Here is a tiny trained network, its code and every weight. The questions are about switching its units off for an input and a class, where a switched-off unit gives its printed mean instead of its output.

import numpy as np


def w(rows, s, z=0):
    codes = np.array(rows[::2]) - 128.0
    scale = np.full(codes.shape[1], s)
    scale[-1] = z or s
    return codes * scale


def f(y):
    return np.maximum(y, 0)


def log_softmax(a):
    a = a - a.max(-1, keepdims=True)
    return a - np.log(np.exp(a).sum(-1, keepdims=True))


def net(x, mask):
    res = np.array(x, float).reshape(1, 2) / 4 @ E
    y = f(res @ A[0][:, :-1].T + A[0][:, -1])
    res = res + np.where(mask, y, B[0][:, -1]) @ B[0][:, :-1]
    return log_softmax(res[-1] @ U[:, :-1].T + U[:, -1])


A, B = {}, {}
E = w([
[161,103,250,198,76],'x0',
[187,205,136,9,120],'x1',
],0.014)
A[0] = w([
[189,54,137,140,43,98],'neuron 1',
[106,97,114,160,143,199],'neuron 2',
[34,62,97,208,94,153],'neuron 3',
[146,133,195,147,115,176],'neuron 4',
[76,99,8,92,116,120],'neuron 5',
[135,183,152,193,117,149],'neuron 6',
[52,131,138,164,156,89],'neuron 7',
[66,103,58,74,188,89],'neuron 8',
[118,186,199,38,147,80],'neuron 9',
[130,121,93,130,111,249],'neuron 10',
[92,111,127,193,154,129],'neuron 11',
[149,193,162,94,135,190],'neuron 12',
[194,145,162,98,147,117],'neuron 13',
[188,131,195,178,123,111],'neuron 14',
[75,79,95,157,106,73],'neuron 15',
[136,202,106,79,96,131],'neuron 16',
[150,124,178,136,120,135],'neuron 17',
],0.012,0.013)
B[0] = w([
[135,70,125,32,200,167],'neuron 1',
[112,140,114,152,64,205],'neuron 2',
[91,153,167,111,78,252],'neuron 3',
[129,78,72,25,135,192],'neuron 4',
[69,55,114,30,191,240],'neuron 5',
[75,68,60,97,154,169],'neuron 6',
[76,134,224,58,125,163],'neuron 7',
[152,112,158,5,162,221],'neuron 8',
[76,126,226,73,169,184],'neuron 9',
[210,76,43,154,49,228],'neuron 10',
[51,177,175,76,92,192],'neuron 11',
[82,124,125,115,48,202],'neuron 12',
[58,184,178,113,72,164],'neuron 13',
[87,92,106,53,184,185],'neuron 14',
[65,184,255,106,154,168],'neuron 15',
[52,104,179,148,76,199],'neuron 16',
[115,71,82,68,170,165],'neuron 17',
],0.0084,0.017)
U = w([
[88,155,171,113,90,72],'0',
[129,50,94,92,250,88],'1',
[139,99,46,131,54,252],'2',
[175,210,84,145,135,86],'3',
[167,124,110,167,226,111],'4',
[176,109,143,156,169,104],'5',
[124,160,75,173,158,92],'6',
[192,154,99,129,173,91],'7',
],0.017,0.012)

Each question gives the input, the list of numbers given to net, and the class t.
The units are the neurons (one row each of A and B). Each row of codes is followed by its name. A weight is (code - 128) times the scale printed after its matrix; where a second scale follows, it is the last column's (A, B and U).
mask holds one flag per neuron, in row order. A switched-off neuron (its flag False) gives its mean, the last column of its row in B, instead of its output. The means were averaged over made-up inputs and are rounded, as every weight is.
A unit's drop is (log p(t) with every unit on - log p(t) with that unit switched off) / (log p(t) with every unit on - log p(t) with every unit switched off).
The circuit of an input: a set's keep is (log p(t) with only the set's units on - log p(t) with every unit switched off) / (log p(t) with every unit on - log p(t) with every unit switched off). Starting from the 12 units with the biggest drops (on a tie, the unit counted first), units are removed one at a time, each time the one whose removal leaves the highest keep (on an exact tie, the one counted first), for as long as the keep stays at least 0.8.
circuit, biggest first: the units of the circuit, biggest drop first
k most important neurons: the k neurons with the biggest drops, biggest first
drop of u: that unit's drop, to one decimal
input [-7,-8], class 0: circuit, biggest first	neuron 3
input [5,4], class 1: circuit, biggest first	neuron 3; neuron 4
input [3,0], class 2: circuit, biggest first	neuron 9; neuron 15
input [-4,-4], class 0: circuit, biggest first	neuron 3; neuron 4
input [-7,8], class 0: 3 most important neurons	neuron 16; neuron 12; neuron 13
input [-5,6], class 0: 2 most important neurons	neuron 16; neuron 12
input [-6,7], class 0: 3 most important neurons	neuron 16; neuron 12; neuron 13
input [0,3], class 2: drop of neuron 15	0.4
input [-4,-6], class 0: drop of neuron 16	0.0
input [-3,-1], class 2: drop of neuron 14	0.3
